Each row has a hidden stage along a path, written after it and counted from one end. A new block has a new path.
[ 118 -232 -210  144  -92  -77  -42  -22   26 -191 -173  260  126 -119
  161 -157  309  -52  180  -96  -11  111   53  -16  229   10 -311  -81
 -239 -213   13 -121  197  -35  159    9 -153  -77]
15
[  29 -142 -256  140  163 -196  -89  170  177 -188    0  284   -9  120
  232  -77   45  -68  319   43  161  139  258 -104  119  -64  -13   43
 -128 -422  170  -14  292  120  156   27 -130  197]
7
[  30 -152 -253   92   69 -199 -116 -137  -44 -162 -172  217  235 -225
  238 -102  121  116   87 -175  135  200  -97 -127  111 -173 -316   38
 -235 -146  -53   70 -101   46  138   -6 -126   86]
3
[-142   79   53   82  222 -153   17  178  182 -112 -110  -73 -303  318
   62    6 -233 -170    3   52 -173   43  138   39 -232   22   61  -73
  123 -197    1   51 -173  169 -171  108   51  253]
7
[  63  -62 -108  109  143   57  -83   86  170   22 -115  149 -150   14
  224   15  -29  -99  119  -99   85   16   98   29    6   96   11 -163
   46  -74  -26  -30  -40   94  -47   27  -54  121]
19
[   2  -79 -116   61  -53  119   12  143   32    0   96  205  -47  -24
    1   16  135 -211  133   56  163   -1  201  120  234  178  154  -22
   36 -342  119 -109  416  -23   57 -171   96 -130]
12
[-183  207  222  -15  114  196   88  109  106  110   23 -183 -424  303
 -199  122 -242 -236 -179   49 -130 -132   97  202 -229  255  256 -142
  320  -69  -73   31 -105   43 -337  -53  245   53]
11
[  81 -157 -234  128   62 -105 -125  -65  -12 -151 -216  226  193 -185
  328  -75  104   32   82 -176   23  127  -74  -23  116  -97 -256 -106
 -169  -74  -43  -67 -125   45  117   70 -148   -4]
3
[-236  258  161  -85  267   31   55  134  185   73   77 -212 -391  401
 -164   91 -387 -170 -132  140 -127 -107  129  108 -330   91  286  -54
  324 -131  -41   86 -164  119 -316   36  192  214]
8
[-178  176  -59 -305   -4  147    0 -348 -276   73   73 -134  388 -187
 -243  -30  -43  193 -411  -58 -126  -83 -334  108  -36 -171 -179    3
   93  124 -221  -88 -268 -170 -101   12   61 -321]
0
[-107  -38 -210  -66  123  -70  -54  -11 -102 -168   99  122  321   30
  -29 -111   90  123  -21  -27  -15  119   95  -66   85 -188 -227  105
  -61 -297  103 -138  136    7  109   48 -190 -106]
5
[ -60   43  129  166   93   80   40  160  172  -10 -130  -23 -447  247
   35   79 -123 -267    6  -32  -89  -36  144  140 -135  260  143 -191
  149 -120  -31   38  -59   90 -219  -25  143  137]
11
[   1 -171 -142  147   85  -92  -32  174    9 -172 -136  145   47   16
  144 -112  171  -52   83 -150  -61  222  197  -45   79  -21 -312  -34
  -62 -266   92 -122   37  124   65   55 -213   27]
19
[ -31   55   37  -27   56    8    9  -57  145   68 -183  -78 -204  -16
   48    3 -131 -156  -70    3 -113  -80 -109  117 -124   87   16 -169
   98   71 -199   42 -267   39 -178   21  145   90]
17
[  73 -225 -230  169   31  -95  -61  188   37 -111 -121  265   75 -147
  270  -69  192 -133  194 -108  113  201  176   -3  224   17 -149  -34
  -89 -301  108 -106  151  112  153  -37 -114    7]
19
[  53 -126 -324    5   64  -56 -115    2   14 -108   50  294  288 -134
  213  -71  111    8  175   15  155   50   63   -7  240 -112  -43   12
 -117 -274   96 -143  244   -6  209    2 -114  -93]
5
[  67 -178 -366  -12  -40  -85 -130 -252 -179 -134  -63  293  505 -359
  158 -142  271  226   54 -175  180  160 -163 -111  275 -229 -385   56
 -291 -133  -44  -62   78  -96  250  -21 -190 -151]
0
[ -54  -70  -67   84  137 -114  -25   29   59 -136 -140   39  -47  102
   28 -109   70   38   27 -143  -59  172  111 -111  -71  -51 -326   -1
  -67 -173  -19   37  -91  104  -45   58 -169  171]
18
[-175  240  -67 -346  127  218  -50 -322 -137  197  200 -111  262 -121
 -237   49 -177  198 -321   -5   87 -157 -244   62  -80 -118   40   36
  177  103 -200    8 -187 -122 -143  -61  101 -163]
2
[-207  271   85 -257  191  215   18  -83   35  253  166 -197 -135   90
 -261  104 -281   -5 -249   49   61 -147  -41   97 -206   55  212   -2
  334   26 -154   84 -177    8 -290  -89  195   42]
19
[-133  225  -32 -271  116  149  -55 -323  -54  208   62 -114  118 -169
 -103   76 -246  107 -268   -5   88 -164 -316   96 -119  -71  107  -38
  158  171 -269   96 -323  -79 -178  -63  201  -55]
2
[-114    6  -85 -117   24   99   34  133 -103   60   99    7  146 -111
  -75   -4   41 -133 -124   24  -25   40   95  148  117   27   17   12
  190 -214   49 -197   82   24  -13  -75   56 -225]
19
[  75 -166 -252  127  117   16 -112  127   57  -50  -18  289   75  -73
  232  -30  143   -9  203 -136  228  149  198  -61  183    9  -99  -27
  -63 -264  109  -77  198   83  126  -31 -174   53]
20
[ -32  -38 -162 -103    6  122   -8  113  -32   92  105  107  147 -174
   15    0   64 -147  -14   49   84   -5   94  147  199   48   98  -15
  142 -207   52 -196  182   -1   48  -98   63 -208]
19
[  63 -136 -320  -32   27  120 -137 -100 -157  -84    8  259  484 -226
  161  -91  228  160  -18 -173   26   60  -31   13  247 -132 -301  -75
  -95  -89   31 -297   94  -81  184   74 -281 -310]
2
[ -76  132   40 -118   94    2    7 -179  142  124  -81 -110 -192   -7
  -82    9 -178  -45  -84   26   25  -95 -151   32 -167   30   45  -54
   80   58 -244  191 -242    6 -208  -51  190  180]
17
[-132   82 -198 -276   43  113  -61 -308 -252   47  168   20  487 -227
 -192  -65   66  281 -242  -85   97   11 -194  -31   90 -222 -228  117
   -8  -40 -101  -66  -32 -135   36  -54  -71 -249]
1
[-102  225  110 -156  131  224  -10 -296  118  130   29 -140 -210  219
 -267   20 -174  118 -169  -33  -33 -212 -132   15 -260   74   -5 -112
  104  148 -254  144 -176 -100 -295    9   63  108]
15
[-127  200   76  -63  196   23   24  125  268  155   51  -91 -413  209
    3  134 -389 -288   14  215   51 -167   65  167 -189  153  495  -90
  293 -124  -69  122  -71  101 -234  -52  340  222]
8
[-104  131 -191 -317   29  184  -78 -395 -218  119  181   23  456 -230
 -199  -27   14  291 -248  -53  128  -94 -274    9   74 -192 -128   67
   12   55 -169  -47  -49 -195    3  -51  -11 -256]
0
[-139  200  125  -20  226   95   31  207  239   97   17 -131 -430  346
   -5  125 -372 -284  -61  149 -143 -169  137  209 -250  184  386 -185
  346  -87  -28  -21 -130  117 -282   67  210  140]
8
[ -90   90   33  -72  -38  209   69   75   38  147  127    3 -168    8
 -137   93  -64 -270  -58  133   69 -147   70  238   75  232  335  -68
  222 -177  -14  -55  203  -47 -122 -188  300 -145]
12
[   0 -148  -92  179    8   36   -8   93   -8 -202  -50  189   -6  160
  -14 -101  255  -13  101 -147  -39  136  233  -38  114   82 -289  -47
 -120 -305  120 -122  269    0   51    0 -213  -50]
13
[ -16  117   -1  -59  174  202  -56   -9  186  200   -7   -8 -238   53
   64  104 -221 -102  -32  -10   83 -159    0  116 -118  145  226 -187
  225   71 -133   18 -152   45 -199   -8  115  101]
19
[ -76  -53  -25  199  192 -192    6  296  186 -198 -128   62 -270  306
  158  -37  -84 -207  142   12 -125  142  276   -1 -107   39  -21  -61
   40 -339  120  -14    6  200  -54  102  -54  240]
8
[  56  -77 -118   73   69  -67  -67 -164  142  -94 -153  134  -64   41
   60 -113   94   86  133 -114   70   49  -13 -128  -18  -22 -264  -57
 -191  -78 -114  116   -8   -2   -9   24 -124  198]
16
[  68 -204 -151  240  -30  -46  -18  170   92 -144  -74  293 -114    6
  158  -45  212 -185  270  -55  167  143  239    1  225  145  -38  -31
 -134 -390  133  -24  367   48  117 -122  -23   52]
12
[-164  209   24 -242   82  165   -9 -225 -137  143    3 -179  152 -131
 -120   57 -202   39 -383  -33 -145 -140 -286  182 -132  -52   10 -103
  225  185 -239  -60 -405  -63 -202   19  151 -198]
2

Each row has a hidden stage along a path, written after it and counted from one end. A new block has a new path.
[ 173 -136  155  261 -201 -104  131 -374  -98 -100   20  295  194  403
  -23  107   78   62 -223 -393    5  -45  132  140  -66  -58   68   37
 -147  -90 -125 -223  -46 -185  180  -85 -199   99]
22
[ 185  -92 -197   23 -247  127    0  -37  -10  108  157   52   80  149
 -207  181 -197 -126 -127 -199   67  142  -89  127  219  -32  -70  138
   85   34 -329   -7  124 -171 -167 -111    1   43]
21
[  18 -121  121  298 -310   12   72 -199 -217   -4  -60  483  310   22
  -93  -44  -20  139 -321 -431   42 -106  115   59 -262 -180    0   95
  126  -89   -3 -517 -114 -163  417 -343 -436  176]
2
[  13  -81  525  241 -121  254  404 -129   31   56   65  516   49  -14
  161  -30  -63  424 -256 -319   27 -153  -57   88 -553 -607 -137  -99
  -48   36 -125 -758  -19 -244  835 -396 -658  182]
1
[ 101   34  -18 -112    3   33  106 -308  -19    2   68   54  -44  123
   48  165 -145  104   23  -19   24 -103  -98   80  101  -30  -53  -82
 -154   76 -297  -84  114 -107  -88    0   15  -82]
21
[  25  215   21 -244   33  137  247 -205   20   58  137 -170 -208 -103
  176  189  -56   93  148  155  201   26 -173   26  161 -145 -261 -122
 -128  178 -374  126  162   46 -155  104  260 -189]
21
[  20   53  180 -171  106 -151 -172 -266  127 -117   48  -76  -98   29
  230  226   20  -68  114    0  132   53 -187  -28 -101  -73  111  -27
  -62   23   97  363  148  189 -279  455  428 -199]
6
[ 213 -176  170 -105  102  -19 -252   -2  409  -36  166  -14  -96  322
   88  303 -146 -239   58 -158   27  244 -343   51 -128 -118  261  110
  -63   85  152  395  205    5 -271  472  264  -76]
9
[  13   -7 -276 -109  -95 -129 -366 -112 -105   -2  -55  -17  176  -93
  -97  134  -82 -287   15  -64  157   96 -103  -69  124  224  129  181
  218   16  171  307   51  157 -453  213  365 -145]
13
[  17  176 -308 -312  -22  360  252 -115 -144  158  -27 -166 -137 -287
   15   62 -190  129  110  327  195  -80 -147   15  340  -30 -364 -144
   10  217 -519  -56   96  -45 -172 -113   92 -197]
19
[ 120  -44   71 -122   86 -138 -200 -212  170 -122   15  -57  -48  213
  134  224    2 -174   94  -63   91  111 -176    2   -2   36  197   34
 -105   37  125  406   98  102 -347  475  359 -153]
7
[ 311  -90  177   33  171  181  237  355  540   96   16  -10 -148  396
  148  193   69 -319  132 -190  222  462 -344    7 -151 -202  218  142
 -290  317  355  269  -89  -90   17  419  -48   84]
9
[ 108 -135  117  173  -93  -78  -80  -66   47  -40  -54  225  186  182
   18   91   78 -157 -119 -315  121  135  -41   -1 -211  -62  207  154
   32   -6  297   21  -69    2   58  145  -36   44]
12
[ -70  290 -462 -189  -49   26  134 -126 -308   65 -235  -64   86 -274
  -40  -22   16 -100  169  108  306  -20   -7 -123  366  327 -176   18
  -31  270  -30   65 -192   90 -342  -19  125 -121]
1
[  27  -47  372  286  -20  -89  288 -281  -87 -101 -203  474  177  123
  190  -54  183  240 -169 -323   83 -184  107    5 -461 -253  141  -60
 -195  -44  259 -524 -241  -97  587 -113 -468  145]
4
[ 186   15  497   61  150  124  367   74  420  -33   41  -13 -213  293
  377  170  258  -68   92 -143  265  330 -212   14 -308 -402   65  -24
 -314  204  231  228  -54   32  223  451   56    3]
8
[ 244 -359   15  318 -311 -150 -179 -385 -113  -93   67  454  343  523
 -258  138 -157    9 -369 -541 -188 -113  122  211  -47   26  235  138
    9 -217 -159 -341   39 -318  111 -215 -324  177]
22
[ 125 -342  169  165 -167 -198 -438 -253   47 -100   82  393  244  247
 -114  174 -218  -38 -274 -421 -156  -73  -83  110 -317 -126  346  153
  165 -246  115 -148  144 -103   34   41  -95   81]
5
[  94   70 -265 -189   17 -149 -115 -381 -117  -55   11  -55   26  146
  -34  204 -128  -80  105    7   42  -81  -67   30  316  282   49  -11
 -138   80 -195  188   97   -2 -461  155  272 -158]
22
[  34   33  129   97 -183  598  569  196  -48  246  -44  134  -23 -310
   86  -96   30  227 -173   45  304   82  -57   33 -183 -541 -402  -54
  144  146 -270 -476  -77 -132  608 -351 -394   45]
16
[   6   28   43   -1  -97 -152 -153 -118  -14  -41   14   51   81  -43
   48  148   42 -151  -21 -171  185  119  -79  -34  -83  -47   88  126
   95  -20  163  196   29  143 -175  221  257  -56]
5
[ -55  -19  235  -37   16   87   -3 -232  -54   -4  -26  212   43 -200
  177   42  -68  216  -85   -4   76 -166 -105  -18 -337 -286  -24  -90
  100  -19    6 -253   88   35  259  -32  -60 -112]
14
[  97  -13 -124 -132  -46  -40  -76 -356  -74  -26   90   51   17  124
  -41  197 -210   44   -1  -42  -27 -121  -88   90  176   76   -9  -38
  -71   15 -319  -11  170  -90 -242    6  112 -104]
21
[ 128  -37 -148 -109  -39  -99 -136 -332  -45  -32   89   55   48  188
  -71  216 -207  -35    5  -98  -27  -70  -98   81  181  135   71   16
  -77   22 -225   49  153  -84 -303   58  134  -91]
22
[ -50   66 -105 -175   46  244   92 -118 -136  105 -140   84    8 -333
   81  -16 -145  165   18  203  138 -182 -132  -50  -55 -109 -134 -109
   91  120 -110 -254   20    2   97 -106  -73 -152]
15
[  30  -59 -274  -30 -239  414  158  -81 -276  163 -125  144  125 -255
 -145  -71 -190  170 -185  100  111 -143    7   59  123 -118 -286  -47
  237   36 -418 -400    1 -161  161 -379 -264  -45]
17
[  41 -171 -151   -1 -233  405   14  -34 -169  177  -26  247  142 -248
 -165  -24 -317  185 -255   11   14 -147  -82   87  -62 -244 -184    1
  327  -27 -363 -487  104 -202  256 -408 -326   -8]
16
[-138  246 -321 -351   71  -76 -175 -219 -196   42  -79  -62    8 -383
   22  104 -206  -27  206  180  166 -142 -185 -125  179  215  -61  -23
   69  171  -26  110   69  168 -427   84  306 -223]
2
[  47   85 -486 -273 -175  514  133  175 -114  302   27 -189  -67 -393
 -177   59 -309  -53   25  280  237  100 -208   24  396  -61 -394   28
  267  216 -520  -12  131  -79 -231 -211   81 -134]
18
[ -70  214  -84 -328  184  326  202   71   22  184  -84 -116 -173 -453
  198   42 -132   88  199  354  267  -30 -291 -115  -38 -184 -202 -115
   38  277  -49  -49   56  107    3   44  103 -219]
15
[  77 -232    0  221 -237 -148 -261 -143  -92  -18  -36  423  322  105
 -186   70 -145  -69 -267 -433  -37  -46    5   57 -222  -49  249  198
  179 -162  165 -284  -23 -116  106 -140 -235  151]
4
[  91  -31 -123   99 -234  281  237   68  -77  152  -13  244  124  -16
 -147   -8 -144   27 -144 -223  132   62  -65   51   32 -129 -170   88
   57  169 -202 -351  -83 -228  204 -317 -380  137]
0
[  63  -10  116   22   38 -114  -12 -167   45  -70  -93  134   47   94
  123  109   58  -52   14 -141  128   16  -82  -21 -166  -54  168   26
 -106   19  213   36  -57   40  -13  215   45  -21]
5
[ 146 -110   53   29 -157  -57 -114 -208   59   -5  225  107   64  229
  -73  244 -152  -74 -124 -266   -2   86 -105  116   14  -90   52  103
   29  -40 -195   44  200  -88 -125   37  102   -5]
22
[ 209  -44  228  210 -154  296  540   54  124  125  102  180  -28  230
   50   76   55   97 -146 -257  161  166  -43  132 -110 -400 -156   13
 -174  125 -229 -323  -64 -259  444 -193 -377  170]
21
[ 218 -370  579  341  -62  -30   15 -194  257 -114   50  512  122  459
  120  119   -4  147 -309 -495 -113  -28  -62  151 -604 -457  317   26
 -117 -168  180 -384   13 -229  564   38 -446  194]
6
[  -7  167 -312 -179 -142  484  376   12 -234  207 -120 -116  -52 -378
  -15  -54  -68  120   15  292  298   -5  -50   -7  285 -107 -452 -102
  119  210 -459 -157  -31  -42   22 -228  -31 -139]
18
[  45  110 -230 -125   30 -133 -111  -47   -7   -4 -125  -84   43  -32
   21  133   32 -274  151  -15  233  136 -124  -86  152  201  127  115
  -32  120  232  333  -70  153 -415  321  319 -103]
5
[ 199 -524   59  221 -198 -333 -736 -395   20 -191   51  509  414  495
 -251  197 -294 -143 -352 -562 -310 -130  -30  142 -263  119  553  230
  193 -311  207  -97  168 -177 -130   81 -106   81]
11
[  43 -101    5  -89 -109  -85 -174 -626 -201 -114   97  196   83  117
  -24  161 -261  257 -135  -78 -163 -335    2  141   56    0  -21 -126
    0 -139 -463 -211  248 -124  -91 -106   23 -124]
21

Each row has a hidden stage along a path, written after it and counted from one end. A new block has a new path.
[  71 -176   61   82  367 -173  362  161  487    3   95  434 -301  -62
   25  209  119 -111  151 -143  373  317  205  155   24 -227  252 -329
 -121  -18 -239  -57  231 -474 -104 -428  216  -61]
7
[ 277 -131 -131  126  -86  -80  156  330  -91  201  -85  233   58  301
    9  347  -75  230  -75  316 -214 -201  304  -80 -303 -258   71 -464
  311 -258 -103   -3  304   96 -236 -112 -138 -508]
20
[  86 -134  -20  -21  116  -47   43  230  313  332   68  232 -155   63
  -18  106  203  244 -119  -67  207  -93   13   56   -7 -208   22 -367
  213   24  -65    7   85 -342 -122  -81   84 -223]
16
[ 259 -115 -215  414 -162  -50  246   70  -64  109 -274  197  198  150
  -80  139   39  183 -114   19  130  150 -409 -157  131  138 -156 -283
  118 -105  100   15  124   55  156   28   12  -66]
18
[  79  121   -9  -81   30 -421 -218  254   96  352   75  -78 -287 -229
  -96  162    0   26  -60  352  -78   10  228  -14  375 -138  513 -111
 -153  140   56   19   47 -280  144 -123  364  -81]
14
[ 146 -117 -120  181 -138 -199  132  155  -46  121 -167  104  179  195
  -78  334 -101  160 -112  189 -183 -130   14 -178  -67 -116   63 -391
  124  -72   56  -53  243    4   27  -93   64 -334]
23
[  10 -160   76  123  255  151  352  129  434  -78   90  453 -144   75
  121   25  137 -214  154 -326  344  205   29  224   -5  -48  143 -194
   26  -64 -114  -38  132 -381 -151 -229   43  -46]
5
[  17  247  -14  209  -94  -79   -2  113  -29 -160   -5  -68  -75 -128
   38   37 -154 -537  156  130 -170  239   -7   81  557  382  608  260
 -303   45  339   57   15 -228  268   43  198  133]
1
[ -59  325   -7   82 -184  -37 -268  248 -149   25  -11 -176   46   69
   85 -113 -320 -479   19  112 -369 -191  120   55  514  306  793  345
 -307   77  349  -17  -98   55  308  191  285  -27]
3
[ 247 -116 -207  296 -261   26  157  124 -126  132 -251  159  300  379
  -58  187  -51  223 -176   -8  -45 -209 -245 -241  -53   80 -134 -296
  156  -72  156  -63  148  168   96   71   10 -279]
21
[ -67   36   20  134   -1   33  180  -78  175 -245  -32  139  -11  -49
   73   95  -47 -423  182  -14   31  248   -6   46  113  135  192  122
 -113    9   89 -115  105 -184   56 -134  140  118]
2
[ -59   29  -52   82 -235  104  -43 -315  -76   -9 -169   55  125 -235
   68 -168   93 -166   79  353   66  278 -173  -79  -55   29 -225  312
  264  -54 -112 -185  -47  336   42    2   42  322]
12
[-158  253   13   18 -170   15 -212   41 -112  -72  -33 -125   87  -46
  131 -108 -262 -488   97  270 -352  -49  184   52  212  141  514  387
  -78   -9  123 -107  -53  171  155  103  152   56]
2
[  85   68  -45   96  -32 -188   31    2   26   49  -73  101 -118 -169
   -1   50  -44 -187   92  296   61  257  114  -37  156  -34  248  108
 -119   -6  -87 -113   73   65  122 -179  260  136]
9
[  42   95    3   24  -12 -229 -116   90  111  230   24    1 -186 -259
  -54  -12   77  -88   -9  201   95  169  -24   13  415   28  344   42
 -113  129   71    6  -26 -206  189  -69  310  121]
12
[  76 -111  -67  114  -31 -310  149  125   64   81 -102   84   57   31
  -81  431  -71  101  -53  277 -189    4  120 -120  -57 -203  125 -423
   96  -55    0  -41  289 -181  -28 -199   87 -292]
24
[ 154   21 -224  260 -361  145  -63    8 -206  189 -286   30  320  258
  -14  -76  -27  158 -196   58  -27 -176 -397 -220   40  188 -207   23
  203  -42  177  -97  -50  357  179  251   31  -38]
17
[ 274  121 -301  309 -536  102 -124  108 -484  174 -358  -74  410  410
  -16   23 -227  123 -208  264 -315 -350 -240 -331   22  252  -52   72
  144 -112  289  -90    4  608  218  320    4 -192]
19
[ 205  -16  -93  210  -94   -9  162   89  -53   45  -65  161  -75  -99
   15  169  103  -35   72  347  -19  279  -16   30   53   30   17 -152
  236 -195   33   81  174  -74 -126  -67 -117  -41]
15
[ 128  112  -48   70 -200  388   -4   49  -77  -12    1  170  -25  126
  173 -184   53 -280  127   79   33  -13   31   76    2  209   76  297
  160 -111  111  -51  -38  187 -111  111  -69   51]
9
[  42   81 -145  252 -410  132  -86   43 -297   54 -237  -89  390  204
   20   -8 -136  -62 -123  158 -331 -205 -298 -132  144  270   44   42
  219  -83  330  -11   -4  262  148  299  -69 -121]
24
[  91  -13   15  181  193 -204  141  215  266  140   29  235 -205 -128
  -19  -12   46 -142   43 -110  294  281  -39  126  436   30  448 -114
 -243   58  -34   34   39 -320  191 -182  316   73]
8
[ -40   75   32  239   40   37  176   64  196 -180    4  127  -40  -75
   53  -18  -16 -453  146 -192   97  286 -195  141  464  330  397   97
 -215   58  250   39   18 -376  194  -21  159  142]
2
[  42  -49   -8  126   -5  190  161  -54  147  -25  -38  288  -34  -37
  105 -131  127 -188  116  -22  265  237  -81   82   -4   43  -36  104
  128  -76 -107  -99   15   37  -48  -82   36  149]
9
[  41  -66   32 -157   97 -150   24  -17  373  185  103  156 -305 -160
  -51  183  245   74   23   92  268  102  113  -31  -21 -218  -30 -148
   48  161  -70 -123  110 -394  -90 -257  261   18]
13
[ 232  -45 -148  138  -82 -490    7  375 -123  320 -147   22   74  193
 -136  428 -246  259 -189  365 -319 -249  273 -216   47 -258  403 -487
  -58  -51   -7  -33  270   44  130 -149  234 -482]
21
[ 224  150 -201  214 -374   64 -128  132 -297  172 -191  -58  138  160
   -6   17  -72   20 -110  272 -191 -130 -175 -154  190  240   78   78
  107  -68  288    5   -8  253  135  233   21  -74]
16
[ -18  114   20  -84 -135  152 -264  133   50  289   84    0  -85  -62
   64 -226  133  -70  -55   88   11 -149  -34   97  235   83  211  166
  175   66  132   10 -148  -55   11  166   84   15]
13
[ 284   75 -251  297 -358   13  -62  231 -313  235 -257   -5  246  333
  -38   65 -145  151 -203  161 -193 -255 -209 -217  164  209   93  -89
   76  -79  274    5   32  300  202  237   41 -225]
18
[ 171  172 -133   55 -235  -31 -252  231  -45  338  -48  -93  -40  150
  -70  -19   15   94 -197  -10  -17 -280 -203 -128  409  228  240   35
  -97  183  389   12  -98 -100  252  220  270  -80]
15
[  28  104 -108  188 -282  -53 -101 -150 -186   86 -206  -65  132 -218
  -16  -93    7 -110   -9  374  -44  237 -270 -108  238  159  -12  218
  118  -19   83  -62  -52  247  205   94  108  255]
14
[ 160   68 -172  147 -362  129 -264  393 -270  414 -161  -45  351  515
    6 -114 -181  215 -336  -68 -293 -695 -162 -151  176  163  264 -113
  148    2  316    8  -88  316  201  399   54 -433]
21
[  60  236  -46  157 -185   56  -63  177 -153  -99  -63  -13   38  134
  105   -9 -266 -458  104  110 -262  -73  119   26  303  276  555  266
 -226  -32  278  -50   12  114  159   90  169  -27]
4
[ 287 -114 -254  303 -311  -42  215   -2 -221   32 -333  152  297  316
  -59  315 -104  206  -97  262 -119  -64 -114 -325 -265  -18 -275 -260
  201 -164   32 -145  248  344   23  -40  -24 -230]
20
[ -61   60  -65  -97 -246  224 -348  101  -57  393  -61  -17  173  178
   89 -255   26  162 -215   99 -103 -445  -59  -43  -93  -73  -37  115
  395    7   14 -120 -168  310  -27  285   11 -139]
16
[ 155  129 -196  254 -304 -254 -121   66 -339  187 -273 -107  163  -60
  -61  104 -188   30  -98  552 -278   73  -62 -195  193   40  176   23
   51 -109   65  -41   59  367  230   78  126  -11]
16
[  37   47    0   -8 -111  163  -37  -49   58   66   17  134  -93  -97
   91 -115  139 -164   90  178  107  117   16   47   14   38   10  192
  175  -27  -12  -84  -19   40  -79  -14   38  125]
11
[  85   89  -44   82 -184  385  -39    9   36   54  -18  159   14  149
  118 -279  114 -206   31 -167  211  -63 -202   33  141  284   13  304
   68   39  182  -86 -137   98   49  167   75  132]
9
[ -82  -24   84   69  236 -252  249    6  360 -188   68  179 -225 -254
   22  262   -3 -372  221  115   72  441  214  123  146  -89  355  -93
 -166   18  -92  -58  221 -477    4 -355  206   73]
1
[ 106   80  -20  199  -39   49   25   99   65  103   -7  130  -94 -132
   21 -183  106 -214   45  -40  214  243 -233  102  477  265  286  138
  -88   32  148   59  -83 -133  189   47  163  188]
10
[ -85  134   33   81   -7  -31   36   17  118 -161   16   33  -66 -125
   79   49  -94 -459  167  119  -93  207   97   89  236  143  396  192
 -133   20  118  -52   56 -195   94  -71  151  100]
1
[ 150  103  -49  155  -48 -136   28   70   30   73  -33   81 -159 -164
  -22    4   19 -207   76  160  122  270  -39    1  391  156  325  110
 -194   48  100   -1   23  -98  196  -92  266  163]
10
